Here is a tiny trained network, its code and every weight. The questions are about switching its units off for an input and a target symbol, where a switched-off unit gives its printed mean instead of its output.

import numpy as np


def w(rows, s, z=0):
    codes = np.array(rows[::2]) - 128.0
    scale = np.full(codes.shape[1], s)
    scale[-1] = z or s
    return codes * scale


def norm(h):
    return h / np.sqrt((h * h).mean(-1, keepdims=True) + 1e-5)


def f(y):
    return y / 2 * (1 + np.tanh(0.7978845608 * (y + 0.044715 * y**3)))


def softmax(a):
    e = np.exp(a - a.max(-1, keepdims=True))
    return e / e.sum(-1, keepdims=True)


def log_softmax(a):
    a = a - a.max(-1, keepdims=True)
    return a - np.log(np.exp(a).sum(-1, keepdims=True))


def net(x, mask):
    ids = ['ΔΠΨαβγζηθλμξστφ'.index(c) for c in x.split()]
    T = len(ids)
    res = E[ids] + P[:T]
    r = norm(res)
    for j in range(3):
        rows = slice(3 * j, 3 * j + 3)
        q, k, v = (r @ M[0][rows].T for M in (Q, K, V))
        z = softmax(np.where(np.tri(T) > 0, q @ k.T / 3**0.5, -1e9)) @ v
        o = O[0][rows]
        res = res + np.where(mask[j], z, o[:, -1]) @ o[:, :-1]
    y = f(norm(res) @ A[0][:, :-1].T + A[0][:, -1])
    res = res + np.where(mask[3:7], y, B[0][:, -1]) @ B[0][:, :-1]
    return log_softmax(norm(res)[-1] @ U[:, :-1].T + U[:, -1])


Q, K, V, O, A, B = {}, {}, {}, {}, {}, {}
E = w([
[148,180,152,149],'Δ',
[144,175,152,145],'Π',
[87,141,168,72],'Ψ',
[144,176,152,147],'α',
[164,147,135,149],'β',
[70,117,165,42],'γ',
[211,119,164,57],'ζ',
[194,161,123,210],'η',
[145,161,157,140],'θ',
[74,111,169,50],'λ',
[197,162,92,250],'μ',
[111,149,182,166],'ξ',
[147,54,80,149],'σ',
[170,156,69,114],'τ',
[29,223,133,106],'φ',
],0.013)
P = w([
[189,198,126,253],'0',
[177,176,126,238],'1',
[162,149,114,216],'2',
[151,142,122,201],'3',
[138,143,134,172],'4',
[124,142,143,162],'5',
[104,134,149,148],'6',
[92,129,158,135],'7',
[93,125,170,131],'8',
[86,131,181,121],'9',
[67,134,205,116],'10',
[57,130,224,114],'11',
[60,153,240,108],'12',
[51,161,235,116],'13',
],0.0051)
Q[0] = w([
[227,180,95,127],'H1',
[78,76,111,145],'H1',
[38,40,108,110],'H1',
[65,73,153,130],'H2',
[247,192,90,78],'H2',
[68,126,83,109],'H2',
[137,132,177,123],'H3',
[90,143,202,97],'H3',
[138,157,191,134],'H3',
],0.013)
K[0] = w([
[186,149,114,97],'H1',
[68,113,110,186],'H1',
[65,74,115,201],'H1',
[177,212,135,80],'H2',
[38,96,130,247],'H2',
[184,114,156,150],'H2',
[107,50,147,115],'H3',
[88,94,131,174],'H3',
[119,75,147,115],'H3',
],0.012)
V[0] = w([
[255,141,190,70],'H1',
[160,70,216,175],'H1',
[60,159,125,215],'H1',
[187,126,98,74],'H2',
[60,90,103,173],'H2',
[217,55,233,111],'H2',
[151,78,171,184],'H3',
[112,189,90,120],'H3',
[133,138,178,127],'H3',
],0.0094)
O[0] = w([
[199,49,128,46,253],'H1',
[163,71,183,159,189],'H1',
[129,163,133,159,143],'H1',
[171,96,71,81,100],'H2',
[42,136,122,182,62],'H2',
[158,11,186,81,172],'H2',
[155,95,82,181,163],'H3',
[126,222,164,103,128],'H3',
[151,110,162,145,174],'H3',
],0.011,0.0051)
A[0] = w([
[231,216,132,64,165],'N1',
[49,122,142,142,171],'N2',
[82,52,65,255,222],'N3',
[130,20,84,121,254],'N4',
],0.0063,0.0054)
B[0] = w([
[124,131,2,68,210],'N1',
[110,49,43,188,143],'N2',
[36,100,28,81,183],'N3',
[56,96,95,62,253],'N4',
],0.0058,0.0048)
U = w([
[146,148,120,139,28],'Δ',
[159,130,121,162,129],'Π',
[34,34,55,183,170],'Ψ',
[131,114,119,106,32],'α',
[125,200,2,44,157],'β',
[151,161,116,132,20],'γ',
[207,61,99,60,121],'ζ',
[178,96,158,102,170],'η',
[153,170,148,133,77],'θ',
[83,169,165,92,92],'λ',
[136,139,112,174,200],'μ',
[115,94,218,230,183],'ξ',
[106,107,197,105,178],'σ',
[34,212,122,143,255],'τ',
[133,203,191,85,29],'φ',
],0.011,0.0057)

Each question gives the input, a string of symbols that net reads in full, and the target symbol t.
The units are the heads (3 rows each of Q, K, V and O) and the neurons (one row each of A and B). Each row of codes is followed by its name. A weight is (code - 128) times the scale printed after its matrix; where a second scale follows, it is the last column's (O, A, B and U).
mask holds one flag per unit, heads first, then neurons. A switched-off unit (its flag False) gives its mean, the last column of its rows in O or B, instead of its output. The means were averaged over made-up inputs and are rounded, as every weight is.
A unit's drop is (log p(t) with every unit on - log p(t) with that unit switched off) / (log p(t) with every unit on - log p(t) with every unit switched off).
The circuit of an input: a set's keep is (log p(t) with only the set's units on - log p(t) with every unit switched off) / (log p(t) with every unit on - log p(t) with every unit switched off). Starting from all 7 units, units are removed one at a time, each time the one whose removal leaves the highest keep (on an exact tie, the one counted first), for as long as the keep stays at least 0.8.
circuit, biggest first: the units of the circuit, biggest drop first
most important unit: the unit with the biggest drop
which heads matter: for each layer, one digit per head in row order, 1 if its drop is at least 0.15 and else 0, layers parted by /
input β η γ σ τ ξ Δ, target β: most important unit -> H1
input ξ α Ψ μ φ σ θ μ β φ φ, target τ: which heads matter -> 100
input Δ σ β Δ β α ξ Ψ Ψ η ξ α Π, target ξ: circuit, biggest first -> H2, H1, H3
input φ σ Δ η β Δ ξ μ μ Ψ σ Δ, target Ψ: circuit, biggest first -> H3, H2
input μ Ψ σ τ θ λ β τ λ Ψ, target β: circuit, biggest first -> H2, H1
input Δ θ α α μ Δ η σ λ ξ σ β γ, target Ψ: circuit, biggest first -> H3, H1
input σ σ β, target Ψ: circuit, biggest first -> H2, N3
input Ψ σ ξ α Π ξ, target ξ: which heads matter -> 110
input Ψ γ Δ τ μ, target β: circuit, biggest first -> H1, H3
input Π Ψ Ψ Δ β Ψ θ μ τ τ θ τ, target β: which heads matter -> 000
input Δ γ φ Δ λ ξ Ψ Ψ α φ φ λ, target τ: which heads matter -> 110
input Π σ ξ θ ξ σ μ η, target Ψ: which heads matter -> 011
input α φ ξ ξ, target τ: which heads matter -> 010
input θ ξ ξ Ψ, target ξ: which heads matter -> 100
input μ Ψ φ Ψ Ψ σ θ, target Ψ: which heads matter -> 011
input Δ σ β τ Π α, target β: circuit, biggest first -> H1, H2
input Ψ Ψ μ ξ γ ξ Δ, target ξ: which heads matter -> 010
input ξ σ τ Π, target β: circuit, biggest first -> H1
input ξ Δ λ, target ξ: circuit, biggest first -> H1, H2, N1
input Ψ ξ Δ θ, target ξ: circuit, biggest first -> H2
input θ γ Ψ ξ Π ξ λ, target ξ: which heads matter -> 100
input θ σ α, target Ψ: circuit, biggest first -> H2, N3
input λ Π β μ λ Ψ η Ψ α Ψ σ μ, target Ψ: circuit, biggest first -> N3, H2
input β α σ ξ Π, target Ψ: circuit, biggest first -> H3, H2
input Δ β τ λ, target β: circuit, biggest first -> H2, H1
input γ θ ξ Ψ Δ φ γ φ ξ, target τ: which heads matter -> 110
input Ψ ξ Ψ η, target ξ: which heads matter -> 010
